[[121 143 135 108 126 120]
 [135 144 135 106 124 120]
 [120 141 132 111 128 122]
 [123 145 134 105 123 116]
 [119 140 132 113 129 124]
 [115 140 132 114 130 120]
 [128 140 131 114 130 121]] result: 140

[[127 142 148 126 145 125 153 133 131 134 124 124]
 [110 130 135 134 125 143 112 145 125 134 105 131]
 [147 109 134 147 117 104 143 104 123 122 146 112]
 [103 143 140 136 131 104 147 135 108 109 134 128]
 [103 130 135 147 144 124 111 144 128 115 140 146]] result: 130

[[135 125 118 138 103 137]
 [131 123 135 133 136 156]
 [157 129 128 129 131 138]
 [144 138 139 141 146 130]
 [124 123 123 130 103 112]
 [109 127 133 127 151 122]
 [139 111 141 145 137 133]
 [109 127 143 123 110 133]] result: 127

[[125 134 124 129 129 128 125 126 140 130 129 118 118 133 135 129]
 [127 120 136 128 126 129 126 131 132 128 127 122 127 127 127 127]
 [128 146 116 127 135 126 133 118 126 129 130 129 129 134 134 130]
 [130 127 141 125 133 127 136 122 118 127 128 125 143 131 128 127]
 [125 140 104 132 126 128 120 131 139 130 129 134 110 127 132 130]
 [125 126 120 132 123 130 119 135 142 130 128 126 111 126 129 128]
 [126 140 120 128 132 127 129 122 133 130 129 124 124 133 135 129]
 [128 100 158 127 121 130 127 137 128 126 126 118 135 124 121 124]] result: 100

[[114 112 156 156 142 120 120 123 106 106 115 152]
 [141 143 104 104 115 135 135 133 149 148 140 107]
 [114 112 155 156 142 120 120 123 106 106 115 152]
 [142 144 101 101 114 136 136 133 150 150 141 104]
 [114 112 154 154 141 120 120 123 106 106 115 151]
 [142 144 100 100 114 136 136 133 150 150 141 104]
 [114 112 154 155 142 120 120 123 105 106 115 151]
 [115 113 154 154 141 120 121 123 107 107 115 151]] result: 113
---
[[ 98 101 158 157]
 [140 139 115 117]
 [134 136 120 123]] yields 134

[[150 103 153 151]
 [106 153 104 105]
 [149 103 152 151]] yields 149

[[149 104 152 102]
 [107 153 102 153]
 [150 103 152 102]] yields 150

[[155 101 155 101]
 [154 106 152 107]
 [101 155 105 152]] yields 101

[[128 109 156 127]
 [102 123 103 143]
 [ 99 105 138 139]] yields 99

[[156 114 123 132]
 [139 115 134 150]
 [146 116 133 136]] yields 146
---
Input:
[[150 112 147 121 137 115 122]
 [131 110 132 124 138 116 126]]
Output: 150, 110

Input: [110 104 125 118]
Output: 125, 104

Input: [147 126 128 127 155]
Output: 155, 126

Input: [127 100 148 121 123 106]
Output: 148, 100

Input: [113 109 125 152 134 153 122]
Output: 153, 109

Input: [110 154 119 144 133]
Output: 154, 110

Input: [130 129 128 102]
Output: 130, 102
---
123,144,121,135,105
145,151,125,138,143
150,122,122,117,117
-> 122

141,119,122,110,107,132
144,121,119,110,102,132
139,122,117,108,109,132
-> 122

100,147,139,129
154,130,150,109
140,156,121,118
-> 156

118,114,108,105
112,133,120,114
116,136,136,123
-> 136

134,132,127,128,126
145,141,125,127,121
149,144,125,127,119
-> 144

109,142,129,150,131
137,123,120,114,121
133,121,121,110,113
-> 121

140,116,150,151
138,114,146,143
114,110,104,111
-> 110

134,157,149,129
117,118,108,111
136,131,127,131
-> 131

116,133,133,121,138,151,152
114,138,121,106,122,128,146
137,126,138,119,128,151,135
-> 126

129,121,139,145,151,126
138,131,126,136,132,123
128,127,128,128,129,128
-> 127
---
[[132 101 136 129]
 [140 110 127 107]
 [132 110 133 125]] => 132, 125

[[124 150 149 110 100]
 [114 114 117 141 123]
 [145 109 129 154 149]] => 124, 149

[128 128 144 130 133 129 105] => 128, 105

[[106 139 138 101]
 [114 112 130  99]
 [122 126 120 126]] => 106, 126

[129 118 134 119 104 128 130] => 129, 130

[121 120 132 121 153 134] => 121, 134

[128 133 131 121 130 153 129] => 128, 129

[137 130 139 100 124 135 126] => 137, 126
---
[137 104 112 115 130] result: 104
[109 122 112 115 104 157] result: 122
[116 121 111 148 141 105] result: 121
[113 129 128 149 136 121 102] result: 129
[137 129 140 156 109 141 148] result: 129
[134 157 138 143 135 132 137] result: 157
[123 129 133 126 127 101] result: 129
[129 101 115 131 132 128] result: 101
---
[[121 137 103 106 117 106 124]
 [103 135 141 150 127 134 148]
 [129 102 118  99 156 137 104]] | 121

[[141 150 115 125]
 [138 148 119 125]
 [132 150 114 137]] | 141

[[118 128 131 142 126]
 [130 137 121 104 111]
 [129 130 116 120 136]] | 118

[[141  99 104 111]
 [157 120 118 120]
 [121 119 122 120]] | 141

[[128 108 132 105]
 [126 125 134 109]
 [129 132 128 104]] | 128

[[118 139 133 124 126 154 134]
 [134 149 146 116 122 145 139]
 [106 155 149 121 126 156 149]] | 118

[[147 124 122 126 141]
 [126 128 142 127 153]
 [135 119 130 135 124]] | 147

[[135 128 128 108 126 128]
 [133 128 128 120 132 136]
 [154 132 125 123 121 124]] | 135

[[141 153 125 135 137]
 [145 130 111 131 138]
 [134 124 139 132 115]] | 141
---
[[145 119 131 144 129]
 [101 131 123 100 117]] out 145, 144

[152 107 112 137 134 114] out 152, 137

[157 127 128 126 120 144 151] out 157, 151

[[137 118 107 132 138 149]
 [132 120 130 154 132 127]
 [142 111 127 136 132 109]] out 154, 149

[124 132 135 121 104] out 135, 132

[[147 131 113 107 134]
 [129 106 114 146 136]
 [133 112 148 128 107]] out 148, 147
---
[[125 126 118 127 101]
 [130 130 132 127 103]
 [128 134 132 127 106]] Out: 134

[[134 131 124 126 122 125 130]
 [115 121 130 134 125 126 144]
 [152 122 121 117 131 124 127]] Out: 122

[[128 120 127 126 130 117]
 [128 121 126 121 127 120]
 [157 139 129 132 118 115]] Out: 139

[[120 107 148 113 125]
 [113 124 103 146 137]
 [147 149 102 155 141]] Out: 149

[[128 129 129 131 149]
 [132 150 128 129 128]
 [141 129 135 131 132]] Out: 129

[[143 137 131 137 152 105]
 [127 125 137 132 134 130]
 [129 122 127 126 122 147]] Out: 122

[[131 148 119 126 132 118]
 [142 153 142 136 110 147]
 [113 127 144 138 144 137]] Out: 127

[[118 113 153 122 116 158]
 [131 136 113 122 137 126]
 [128 122 138 132 128 128]] Out: 122

[[125 116 131 113 143]
 [124 113 140 105 131]
 [123 111 143 101 128]] Out: 111
---
[[122 131 129 129 130]
 [126 113 130 106 119]
 [145 138 131 148  99]] Answer: 131

[[130 126 125 129]
 [109 138 142 119]
 [155 129 148 152]] Answer: 148

[[127 136 135 127 155 142 114]
 [135 109 110 135 129 125 137]
 [113 115 112 119 116 104 139]] Answer: 112

[[111 133 136 128]
 [125 132 109 114]
 [105 112 141 134]] Answer: 141

[[125 105 120 134 141 121 111]
 [136 143 116 128 125 108 157]
 [123 128 140 124 152 133 138]] Answer: 140

[[152 121 112 117 118]
 [135  99 123 112 107]
 [115 108 133 123 114]] Answer: 133

[[132 117 121 133 120]
 [136 152 152 123 124]
 [139 125 133 123 128]] Answer: 133

[[112 119 112 141 114 120]
 [113 148 152 136 118 124]
 [110 128 128 143 115 120]] Answer: 128

[[102 129 128 139 119 117]
 [100 129 131 136 122 119]
 [111 119 126 128 133 100]] Answer: 126
---
[100 150 123 118 115 134]
134
[133 131 121 149]
149
[109 136 128 123 156]
156
[147 104 116 141 149 131 136]
136
[153 143 121 143]
143
[114 117 117 106 123 149]
149
[148 142 157 138 113]
113
[132 150 136 110]
110
---
120  128  123  137  140  149  109
125  126  135  125  131  106  129
Answer: 128

114  130  133  112  123  125
143  152  132  120  125  141
146  121  124  155  131  124
Answer: 130

153  130  145  122 Answer: 130

119  139  130  150  129  112  135
117  141  135  132  133  142  141
105  111  133  137  133  146  114
Answer: 139

158  120  127  120  107  129 Answer: 120

110  125  152   99 Answer: 125
---
137  128  121  139
139  133  113  153
→ 128

101  149  150  108
131  102  101  131
→ 149

130  149  132  130
133  111  135  139
→ 149

133  128  131  155
122  116  123  118
→ 128

146  132  113  149
146  115  113  154
→ 132

128  112  128  137
133  101  135  143
→ 112

116  115  124  133
120  136   99  137
→ 115
---
[[119 116 123 118 119 117 123]
 [129 126 127 126 126 126 127]
 [117 110 102 122 122 124 103]] -> 122

[131 130 132 129 137 153] -> 129

[149 126 135 135] -> 126

[151 123 114 120] -> 123

[114 147 137 141 102] -> 137

[127 135 142 119 150 141 131] -> 150

[[118 138 151 118]
 [130 102 106 113]
 [125 113 105 149]] -> 113

[119 135 124 127 157] -> 124
---
[[136 150 119 114 129 132]
 [128 114 128 116 124 117]
 [122 128 130 123 126 132]]	150

[[117 103 136 118 113 110]
 [150 138 103 155 106 149]
 [139 133 157 112 122 138]]	103

[[132 151 121 126 114 126]
 [115 126 141 153 122 132]
 [134 149 116 136 128 112]]	151

[[127 128 121 113 120 121 129]
 [121 139 130 111 131 128 131]
 [117 124 134 153 133 120 119]]	128

[[116 125 120 132 135 126 125]
 [125 101 148 116 133 131 140]
 [139 133 140 139 145 136 133]]	125

[[133 111 128 130 129]
 [130 132 141 140 130]
 [127 126 106 126 122]]	111
